[[ 2.45 -4.55 -2.37  2.23 -0.79 -1.24]
 [-2.73  0.08  0.32 -4.20 -1.80  0.32]
 [-1.48 -3.75 -4.11 -0.03 -1.12  3.01]
 [-1.15 -4.31 -4.20  0.37 -1.08  2.43]
 [-1.01  2.28 -2.38  3.47  2.33 -0.35]]
=>
[[ 2.45 -4.55 -2.37  2.23 -0.79 -1.24]
 [-1.15 -4.31 -4.20  0.37 -1.08  2.43]
 [-1.48 -3.75 -4.11 -0.03 -1.12  3.01]
 [-2.73  0.08  0.32 -4.20 -1.80  0.32]
 [-1.01  2.28 -2.38  3.47  2.33 -0.35]]

[[ 0.20  0.13]
 [-1.01  0.63]
 [-0.28  0.30]
 [-2.53  0.50]
 [-4.16  0.87]
 [-3.26  0.78]
 [-0.43  0.82]
 [-3.48  0.66]
 [-1.82  1.05]
 [-1.33  0.18]]
=>
[[ 0.20  0.13]
 [-1.33  0.18]
 [-0.28  0.30]
 [-2.53  0.50]
 [-1.01  0.63]
 [-3.48  0.66]
 [-3.26  0.78]
 [-0.43  0.82]
 [-4.16  0.87]
 [-1.82  1.05]]

[[ 2.50 -1.31  0.87 -0.53  1.60 -1.83 -2.55 -4.50]
 [-1.26  1.04 -0.19  0.61 -0.74  0.69  2.10  2.16]
 [-0.32 -0.67 -0.14 -1.63 -0.52 -0.58 -1.21 -0.46]
 [ 2.09 -3.48 -0.41 -0.97  3.08  1.70 -3.45 -3.28]
 [ 1.24 -0.71  0.38  0.87  0.53  1.59  0.36 -0.78]
 [-0.06 -1.99 -0.44 -0.15  0.60  2.95 -0.71  0.70]
 [ 0.01  0.44  0.80  0.56  1.60 -1.69  1.18  0.14]
 [ 0.25 -0.09 -0.35  1.14  0.18  1.92  1.11  0.72]
 [-0.78 -1.97 -0.61 -1.46  2.42  0.07 -1.10  0.14]]
=>
[[ 2.09 -3.48 -0.41 -0.97  3.08  1.70 -3.45 -3.28]
 [-0.06 -1.99 -0.44 -0.15  0.60  2.95 -0.71  0.70]
 [-0.78 -1.97 -0.61 -1.46  2.42  0.07 -1.10  0.14]
 [ 2.50 -1.31  0.87 -0.53  1.60 -1.83 -2.55 -4.50]
 [ 1.24 -0.71  0.38  0.87  0.53  1.59  0.36 -0.78]
 [-0.32 -0.67 -0.14 -1.63 -0.52 -0.58 -1.21 -0.46]
 [ 0.25 -0.09 -0.35  1.14  0.18  1.92  1.11  0.72]
 [ 0.01  0.44  0.80  0.56  1.60 -1.69  1.18  0.14]
 [-1.26  1.04 -0.19  0.61 -0.74  0.69  2.10  2.16]]

[[-0.70 -0.52 -3.94  0.93  1.53  4.60  4.90  3.05]
 [ 1.14  2.14 -0.77  1.12  4.37  2.31  1.75  2.46]
 [ 0.86  1.51  3.43 -0.71  2.77 -2.42 -0.85  3.41]
 [ 0.12  0.20  5.16 -2.84  1.06 -4.65 -2.44  3.27]
 [-1.54 -1.54  0.44 -1.89 -0.18 -0.40  0.66  2.44]
 [-1.73 -1.40  1.63 -2.45  0.38 -0.47  1.00  5.30]
 [-0.34 -3.22  3.69 -3.10 -2.80 -4.57 -1.82  2.16]]
=>
[[-0.34 -3.22  3.69 -3.10 -2.80 -4.57 -1.82  2.16]
 [-1.54 -1.54  0.44 -1.89 -0.18 -0.40  0.66  2.44]
 [-1.73 -1.40  1.63 -2.45  0.38 -0.47  1.00  5.30]
 [-0.70 -0.52 -3.94  0.93  1.53  4.60  4.90  3.05]
 [ 0.12  0.20  5.16 -2.84  1.06 -4.65 -2.44  3.27]
 [ 0.86  1.51  3.43 -0.71  2.77 -2.42 -0.85  3.41]
 [ 1.14  2.14 -0.77  1.12  4.37  2.31  1.75  2.46]]

[[-0.87  2.17 -0.26  1.24  0.86  0.26  2.05  0.77  0.29  0.36  0.22  3.39
   1.50  0.77 -0.86]
 [ 0.09 -0.60  0.83  1.02 -0.70 -0.89  0.89  1.61  0.36  0.42  0.52  0.07
  -0.29 -1.24 -1.80]
 [-1.40  1.27  0.54  0.54  1.72  0.96  1.26  1.40 -1.33  1.36 -1.71  0.80
  -0.22 -0.91 -1.71]
 [ 1.62 -0.83  3.39 -0.16 -4.69  2.86 -1.61  0.90 -0.30  2.38  1.11  1.52
   1.12 -1.60 -0.28]
 [-2.66  2.28 -3.90 -0.12  0.90 -0.70 -0.40  0.45  3.31  2.90 -1.09 -0.99
  -0.02  2.51 -4.54]]
=>
[[ 1.62 -0.83  3.39 -0.16 -4.69  2.86 -1.61  0.90 -0.30  2.38  1.11  1.52
   1.12 -1.60 -0.28]
 [ 0.09 -0.60  0.83  1.02 -0.70 -0.89  0.89  1.61  0.36  0.42  0.52  0.07
  -0.29 -1.24 -1.80]
 [-1.40  1.27  0.54  0.54  1.72  0.96  1.26  1.40 -1.33  1.36 -1.71  0.80
  -0.22 -0.91 -1.71]
 [-0.87  2.17 -0.26  1.24  0.86  0.26  2.05  0.77  0.29  0.36  0.22  3.39
   1.50  0.77 -0.86]
 [-2.66  2.28 -3.90 -0.12  0.90 -0.70 -0.40  0.45  3.31  2.90 -1.09 -0.99
  -0.02  2.51 -4.54]]

[[ 1.42 -0.81  0.81  0.22]
 [ 0.00  0.01  0.04  0.01]
 [ 1.41  2.16 -2.02 -0.01]
 [ 1.06  1.29 -0.62 -5.32]
 [ 0.10  0.93 -0.87 -0.10]
 [ 0.02  1.48 -1.45 -0.09]
 [ 0.04  1.00 -0.97  0.31]
 [ 0.45 -0.17  1.14 -0.79]
 [ 3.87 -2.09  2.80 -0.08]]
=>
[[ 3.87 -2.09  2.80 -0.08]
 [ 1.42 -0.81  0.81  0.22]
 [ 0.45 -0.17  1.14 -0.79]
 [ 0.00  0.01  0.04  0.01]
 [ 0.10  0.93 -0.87 -0.10]
 [ 0.04  1.00 -0.97  0.31]
 [ 1.06  1.29 -0.62 -5.32]
 [ 0.02  1.48 -1.45 -0.09]
 [ 1.41  2.16 -2.02 -0.01]]
